Below are the code and all the weights of a small trained network. Each question names an input and a class and asks about switching units off, where a switched-off unit gives its printed mean instead of its output.

import numpy as np


def w(rows, s, z=0):
    codes = np.array(rows[::2]) - 128.0
    scale = np.full(codes.shape[1], s)
    scale[-1] = z or s
    return codes * scale


def norm(h):
    return h / np.sqrt((h * h).mean(-1, keepdims=True) + 1e-5)


def f(y):
    return np.maximum(y, 0)


def log_softmax(a):
    a = a - a.max(-1, keepdims=True)
    return a - np.log(np.exp(a).sum(-1, keepdims=True))


def net(x, mask):
    res = np.array(x, float).reshape(1, 6) / 4 @ E
    u = 0
    for l in range(3):
        y = f(norm(res) @ A[l][:, :-1].T + A[l][:, -1])
        res = res + np.where(mask[u : u + 6], y, B[l][:, -1]) @ B[l][:, :-1]
        u += 6
    return log_softmax(norm(res)[-1] @ U[:, :-1].T + U[:, -1])


A, B = {}, {}
E = w([
[167,59,194,216,223,209],'x0',
[123,131,174,104,130,136],'x1',
[168,57,138,102,95,116],'x2',
[16,48,90,157,29,229],'x3',
[121,131,167,107,131,133],'x4',
[21,64,133,135,193,4],'x5',
],0.013)
A[0] = w([
[145,142,43,150,149,110,68],'0.n1',
[42,203,233,66,161,193,92],'0.n2',
[165,118,8,205,125,111,63],'0.n3',
[207,27,188,45,97,81,118],'0.n4',
[61,249,130,142,203,147,137],'0.n5',
[94,152,189,140,100,123,2],'0.n6',
],0.016,0.0096)
B[0] = w([
[140,119,71,166,125,128,157],'0.n1',
[156,92,29,132,148,118,197],'0.n2',
[139,132,5,136,180,146,170],'0.n3',
[154,107,91,252,53,99,235],'0.n4',
[165,69,144,226,20,91,254],'0.n5',
[149,160,125,153,135,131,129],'0.n6',
],0.018,0.0069)
A[1] = w([
[231,236,175,88,104,218,22],'1.n1',
[118,229,120,39,68,40,140],'1.n2',
[15,109,163,82,101,210,13],'1.n3',
[234,211,192,114,198,13,4],'1.n4',
[32,109,197,138,212,5,72],'1.n5',
[153,124,214,179,248,168,87],'1.n6',
],0.028,0.0034)
B[1] = w([
[151,84,3,57,110,110,228],'1.n1',
[137,39,235,129,142,158,226],'1.n2',
[78,204,101,185,158,156,188],'1.n3',
[53,219,94,190,145,183,244],'1.n4',
[184,100,18,56,101,146,209],'1.n5',
[109,61,241,111,146,158,199],'1.n6',
],0.038,0.011)
A[2] = w([
[173,109,140,156,153,51,102],'2.n1',
[130,171,153,72,113,139,64],'2.n2',
[116,91,222,75,164,161,34],'2.n3',
[180,174,87,4,158,137,64],'2.n4',
[124,223,139,111,224,144,124],'2.n5',
[146,120,76,163,125,143,254],'2.n6',
],0.028,0.0042)
B[2] = w([
[91,152,158,107,111,77,148],'2.n1',
[158,119,132,143,164,115,128],'2.n2',
[145,114,205,147,174,57,179],'2.n3',
[132,117,100,114,152,5,178],'2.n4',
[108,165,152,139,206,55,155],'2.n5',
[168,147,171,144,153,83,251],'2.n6',
],0.028,0.02)
U = w([
[142,71,12,51,131,115,118],'0',
[3,225,111,186,167,191,133],'1',
[102,112,162,142,163,79,217],'2',
[75,27,245,108,149,160,120],'3',
[112,123,147,151,145,81,194],'4',
[122,99,128,215,8,95,95],'5',
[108,194,190,69,65,116,43],'6',
[99,227,189,31,31,223,7],'7',
],0.013,0.012)

Each question gives the input, the list of numbers given to net, and the class t.
The units are the neurons (one row each of A and B). Each row of codes is followed by its name. A weight is (code - 128) times the scale printed after its matrix; where a second scale follows, it is the last column's (A, B and U).
mask holds one flag per neuron, layer by layer. A switched-off neuron (its flag False) gives its mean, the last column of its row in B, instead of its output. The means were averaged over made-up inputs and are rounded, as every weight is.
A unit's drop is (log p(t) with every unit on - log p(t) with that unit switched off) / (log p(t) with every unit on - log p(t) with every unit switched off).
The circuit of an input: a set's keep is (log p(t) with only the set's units on - log p(t) with every unit switched off) / (log p(t) with every unit on - log p(t) with every unit switched off). Starting from the 12 units with the biggest drops (on a tie, the unit counted first), units are removed one at a time, each time the one whose removal leaves the highest keep (on an exact tie, the one counted first), for as long as the keep stays at least 0.8.
circuit, biggest first: the units of the circuit, biggest drop first
unit that matters most: the unit with the biggest drop
k most important neurons: the k neurons with the biggest drops, biggest first
k most important neurons of layer l: the k neurons of layer l with the biggest drops, biggest first
input [6,4,8,5,-5,-3], class 5: unit that matters most : 0.n4
input [8,-8,5,1,-7,4], class 3: circuit, biggest first : [1.n6 0.n5]
input [-2,-7,8,1,-2,8], class 0: 2 most important neurons : [1.n5 0.n5]
input [-6,-6,-2,4,-3,6], class 0: 2 most important neurons : [1.n5 1.n6]
input [-1,3,-2,-1,-5,5], class 0: 2 most important neurons : [1.n5 0.n4]
input [6,-5,4,6,4,4], class 1: 3 most important neurons : [1.n3 1.n2 0.n5]
input [2,-4,-8,6,7,3], class 5: circuit, biggest first : [0.n5 2.n4]
input [4,1,-5,6,5,-6], class 0: circuit, biggest first : [0.n4 1.n1]
input [6,5,-8,6,-2,-3], class 5: 2 most important neurons of layer 1 : [1.n2 1.n4]
input [-1,-6,-8,-6,-7,-6], class 5: 2 most important neurons of layer 0 : [0.n5 0.n1]
input [-7,-3,-3,6,-1,-6], class 3: 2 most important neurons : [1.n2 1.n5]
input [-7,5,6,3,-4,-6], class 3: 3 most important neurons : [1.n2 1.n5 0.n5]
input [-1,-2,2,-5,-3,-5], class 0: 4 most important neurons : [1.n1 0.n5 1.n3 0.n2]
input [-1,7,-4,7,7,-3], class 1: unit that matters most : 0.n4
input [-4,-7,-8,-5,6,6], class 5: 2 most important neurons : [0.n5 1.n1]
input [8,-4,0,-7,7,5], class 3: 2 most important neurons : [1.n6 1.n3]
input [1,1,-7,5,2,-4], class 5: 3 most important neurons : [0.n5 2.n3 1.n4]
input [-3,-8,-6,8,1,7], class 1: circuit, biggest first : [1.n3 0.n4]
input [3,-2,-7,-4,-3,-7], class 0: 2 most important neurons : [1.n1 0.n4]
input [-8,5,-1,0,3,4], class 3: circuit, biggest first : [1.n2]
input [-6,3,-7,6,-6,7], class 0: 2 most important neurons of layer 1 : [1.n5 1.n4]
